Here is a tiny trained network, its code and every weight. The questions are about switching its units off for an input and a target symbol, where a switched-off unit gives its printed mean instead of its output.

import numpy as np


def w(rows, s, z=0):
    codes = np.array(rows[::2]) - 128.0
    scale = np.full(codes.shape[1], s)
    scale[-1] = z or s
    return codes * scale


def norm(h):
    return h / np.sqrt((h * h).mean(-1, keepdims=True) + 1e-5)


def f(y):
    return y / 2 * (1 + np.tanh(0.7978845608 * (y + 0.044715 * y**3)))


def softmax(a):
    e = np.exp(a - a.max(-1, keepdims=True))
    return e / e.sum(-1, keepdims=True)


def log_softmax(a):
    a = a - a.max(-1, keepdims=True)
    return a - np.log(np.exp(a).sum(-1, keepdims=True))


def net(x, mask):
    ids = ['ΛΠεηθτ'.index(c) for c in x.split()]
    T = len(ids)
    res = E[ids] + P[:T]
    u = 0
    for l in range(2):
        r = norm(res)
        for j in range(2):
            rows = slice(2 * j, 2 * j + 2)
            q, k, v = (r @ M[l][rows].T for M in (Q, K, V))
            z = softmax(np.where(np.tri(T) > 0, q @ k.T / 2**0.5, -1e9)) @ v
            o = O[l][rows]
            res = res + np.where(mask[u + j], z, o[:, -1]) @ o[:, :-1]
        u += 2
        y = f(norm(res) @ A[l][:, :-1].T + A[l][:, -1])
        res = res + np.where(mask[u : u + 8], y, B[l][:, -1]) @ B[l][:, :-1]
        u += 8
    return log_softmax(norm(res)[-1] @ U[:, :-1].T + U[:, -1])


Q, K, V, O, A, B = {}, {}, {}, {}, {}, {}
E = w([
[79,161,128,193,87,79,45,110],'Λ',
[136,88,144,149,51,88,120,242],'Π',
[184,124,27,115,154,94,143,133],'ε',
[65,105,156,149,245,110,129,145],'η',
[111,105,133,25,114,146,121,242],'θ',
[115,142,85,169,140,250,107,167],'τ',
],0.014)
P = w([
[77,7,42,103,118,115,106,88],'0',
[101,77,60,115,115,129,116,110],'1',
[96,109,65,108,115,120,133,135],'2',
[106,131,74,109,123,120,136,140],'3',
[116,145,89,110,125,116,138,149],'4',
[128,163,104,116,131,120,137,149],'5',
[140,179,120,118,133,118,138,153],'6',
[154,198,137,122,138,123,131,152],'7',
[171,214,154,119,141,129,138,161],'8',
[187,233,172,127,138,124,131,174],'9',
],0.012)
Q[0] = w([
[119,114,143,112,92,164,101,179],'0.h0',
[162,119,156,139,112,173,152,8],'0.h0',
[100,121,173,124,139,104,135,98],'0.h1',
[131,160,76,149,175,111,96,212],'0.h1',
],0.011)
K[0] = w([
[115,148,115,125,191,113,141,107],'0.h0',
[72,1,84,123,113,135,107,110],'0.h0',
[135,107,104,99,100,143,105,87],'0.h1',
[173,253,183,127,142,135,143,166],'0.h1',
],0.011)
V[0] = w([
[152,90,127,1,140,125,176,132],'0.h0',
[186,156,52,105,83,73,135,79],'0.h0',
[166,106,145,175,217,107,204,94],'0.h1',
[42,104,248,99,166,107,105,73],'0.h1',
],0.0062)
O[0] = w([
[189,96,194,158,181,126,131,101,158],'0.h0',
[101,145,211,131,100,187,74,90,99],'0.h0',
[119,89,89,64,188,89,2,95,125],'0.h1',
[167,126,86,165,206,116,50,205,3],'0.h1',
],0.0075,0.0024)
A[0] = w([
[143,118,152,169,84,155,147,75,103],'0.n0',
[168,164,84,113,114,156,217,125,69],'0.n1',
[174,138,216,56,114,141,73,1,2],'0.n2',
[122,154,181,84,63,154,105,123,106],'0.n3',
[179,138,91,144,140,70,104,107,131],'0.n4',
[136,210,100,109,92,152,113,127,77],'0.n5',
[133,32,176,170,111,80,153,68,92],'0.n6',
[134,178,192,102,146,134,126,117,82],'0.n7',
],0.0091,0.0097)
B[0] = w([
[135,2,95,116,64,148,37,115,132],'0.n0',
[100,92,141,60,186,128,30,85,255],'0.n1',
[172,148,165,15,47,53,41,76,141],'0.n2',
[127,120,189,40,91,135,29,107,172],'0.n3',
[161,112,123,48,142,67,139,55,248],'0.n4',
[182,184,199,133,212,171,73,106,183],'0.n5',
[125,228,152,61,165,183,174,175,116],'0.n6',
[35,31,158,117,122,124,94,108,110],'0.n7',
],0.0056,0.0019)
Q[1] = w([
[116,142,166,99,138,2,132,98],'1.h0',
[154,79,145,81,135,134,145,167],'1.h0',
[137,125,131,39,135,106,97,159],'1.h1',
[61,115,172,147,169,116,163,187],'1.h1',
],0.018)
K[1] = w([
[90,162,176,94,145,27,125,112],'1.h0',
[203,122,148,64,155,145,209,157],'1.h0',
[179,131,250,151,177,131,131,138],'1.h1',
[217,176,64,141,157,121,165,186],'1.h1',
],0.013)
V[1] = w([
[180,143,24,100,140,81,109,157],'1.h0',
[193,213,203,118,212,145,75,164],'1.h0',
[232,117,84,179,80,2,240,126],'1.h1',
[101,113,163,52,46,126,79,212],'1.h1',
],0.0063)
O[1] = w([
[133,140,185,136,72,170,119,125,254],'1.h0',
[80,67,82,149,96,138,170,113,46],'1.h0',
[121,120,169,61,80,118,48,141,62],'1.h1',
[254,129,117,134,115,180,153,187,129],'1.h1',
],0.0091,0.0025)
A[1] = w([
[93,76,82,220,1,50,116,72,70],'1.n0',
[158,163,163,232,197,167,136,125,127],'1.n1',
[75,139,212,204,105,114,80,102,148],'1.n2',
[172,168,99,127,165,148,99,130,115],'1.n3',
[166,185,220,91,89,82,64,143,112],'1.n4',
[44,82,115,234,97,169,174,152,120],'1.n5',
[186,136,118,5,39,37,50,47,8],'1.n6',
[87,57,128,135,8,114,172,130,108],'1.n7',
],0.0098,0.016)
B[1] = w([
[141,201,134,136,137,179,8,141,136],'1.n0',
[87,103,115,163,98,118,125,133,245],'1.n1',
[120,131,129,132,78,118,106,155,235],'1.n2',
[86,137,144,141,112,134,126,125,179],'1.n3',
[114,134,144,119,159,134,195,118,254],'1.n4',
[152,174,96,105,132,164,125,103,208],'1.n5',
[168,156,121,80,59,96,131,19,236],'1.n6',
[168,111,133,135,175,170,160,211,133],'1.n7',
],0.018,0.003)
U = w([
[186,136,191,38,174,178,139,219,39],'Λ',
[10,93,148,146,228,44,147,135,203],'Π',
[153,202,245,105,3,42,18,81,236],'ε',
[111,249,93,160,120,236,24,146,4],'η',
[219,17,125,189,36,120,176,217,128],'θ',
[153,188,44,116,102,158,216,6,145],'τ',
],0.0058,0.0032)

Each question gives the input, a string of symbols that net reads in full, and the target symbol t.
The units are the heads (2 rows each of Q, K, V and O) and the neurons (one row each of A and B). Each row of codes is followed by its name. A weight is (code - 128) times the scale printed after its matrix; where a second scale follows, it is the last column's (O, A, B and U).
mask holds one flag per unit, layer by layer, with each layer's heads first. A switched-off unit (its flag False) gives its mean, the last column of its rows in O or B, instead of its output. The means were averaged over made-up inputs and are rounded, as every weight is.
A unit's drop is (log p(t) with every unit on - log p(t) with that unit switched off) / (log p(t) with every unit on - log p(t) with every unit switched off).
The circuit of an input: a set's keep is (log p(t) with only the set's units on - log p(t) with every unit switched off) / (log p(t) with every unit on - log p(t) with every unit switched off). Starting from the 12 units with the biggest drops (on a tie, the unit counted first), units are removed one at a time, each time the one whose removal leaves the highest keep (on an exact tie, the one counted first), for as long as the keep stays at least 0.8.
units of the circuit, in order: the units of the circuit, biggest drop first
k most important neurons: the k neurons with the biggest drops, biggest first
k most important neurons of layer l: the k neurons of layer l with the biggest drops, biggest first
heads that matter: for each layer, one digit per head in row order, 1 if its drop is at least 0.15 and else 0, layers parted by /
drop when u is switched off: that unit's drop, to one decimal
input η η θ τ η, target θ: units of the circuit, in order : (1.h1, 0.h1, 1.n1)
input η η η Λ η η η θ, target θ: units of the circuit, in order : (1.h0, 0.h1, 1.n5)
input θ ε η τ τ τ η η η τ, target Π: most important neuron : (1.n1)
input η ε ε η Λ θ η ε, target Π: heads that matter : 10 / 01
input τ θ τ η ε η, target ε: 4 most important neurons of layer 1 : (1.n2, 1.n4, 1.n7, 1.n1)
input Π Λ τ η Π η, target Λ: heads that matter : 10 / 01
input η η Π ε, target ε: 3 most important neurons : (0.n1, 1.n6, 1.n4)
input η ε η Λ η Λ Π ε θ Π, target θ: heads that matter : 00 / 00
input τ τ ε ε τ, target ε: heads that matter : 11 / 10
input τ ε Π ε ε Λ Λ ε, target η: heads that matter : 11 / 01
input τ ε ε ε τ, target ε: heads that matter : 10 / 10
input τ η ε η ε τ θ τ ε Π, target θ: 2 most important neurons of layer 1 : (1.n7, 1.n2)
input θ ε τ η Λ, target η: heads that matter : 10 / 00
input η η ε τ ε Λ ε Π, target Λ: heads that matter : 00 / 00
input τ η η η τ, target Π: heads that matter : 00 / 11
input η θ ε Λ ε, target η: most important neuron : (0.n3)
input τ η τ τ ε τ η, target τ: 3 most important neurons : (0.n1, 1.n5, 0.n4)
input τ τ ε η τ η, target τ: heads that matter : 10 / 01
input η θ τ η Π θ θ ε η ε, target Π: 3 most important neurons : (0.n7, 1.n6, 1.n5)
input η Π η, target Λ: 2 most important neurons : (1.n1, 0.n6)
input ε η ε Π η, target ε: heads that matter : 00 / 01
input ε η η Λ ε η η θ ε τ, target τ: units of the circuit, in order : (1.h0)
input τ τ ε Π ε, target Λ: 2 most important neurons of layer 0 : (0.n3, 0.n1)
input η η ε Λ η τ τ η θ, target θ: drop when 1.h1 is switched off : 0.1
input ε η η θ Λ, target η: drop when 0.h1 is switched off : 0.1
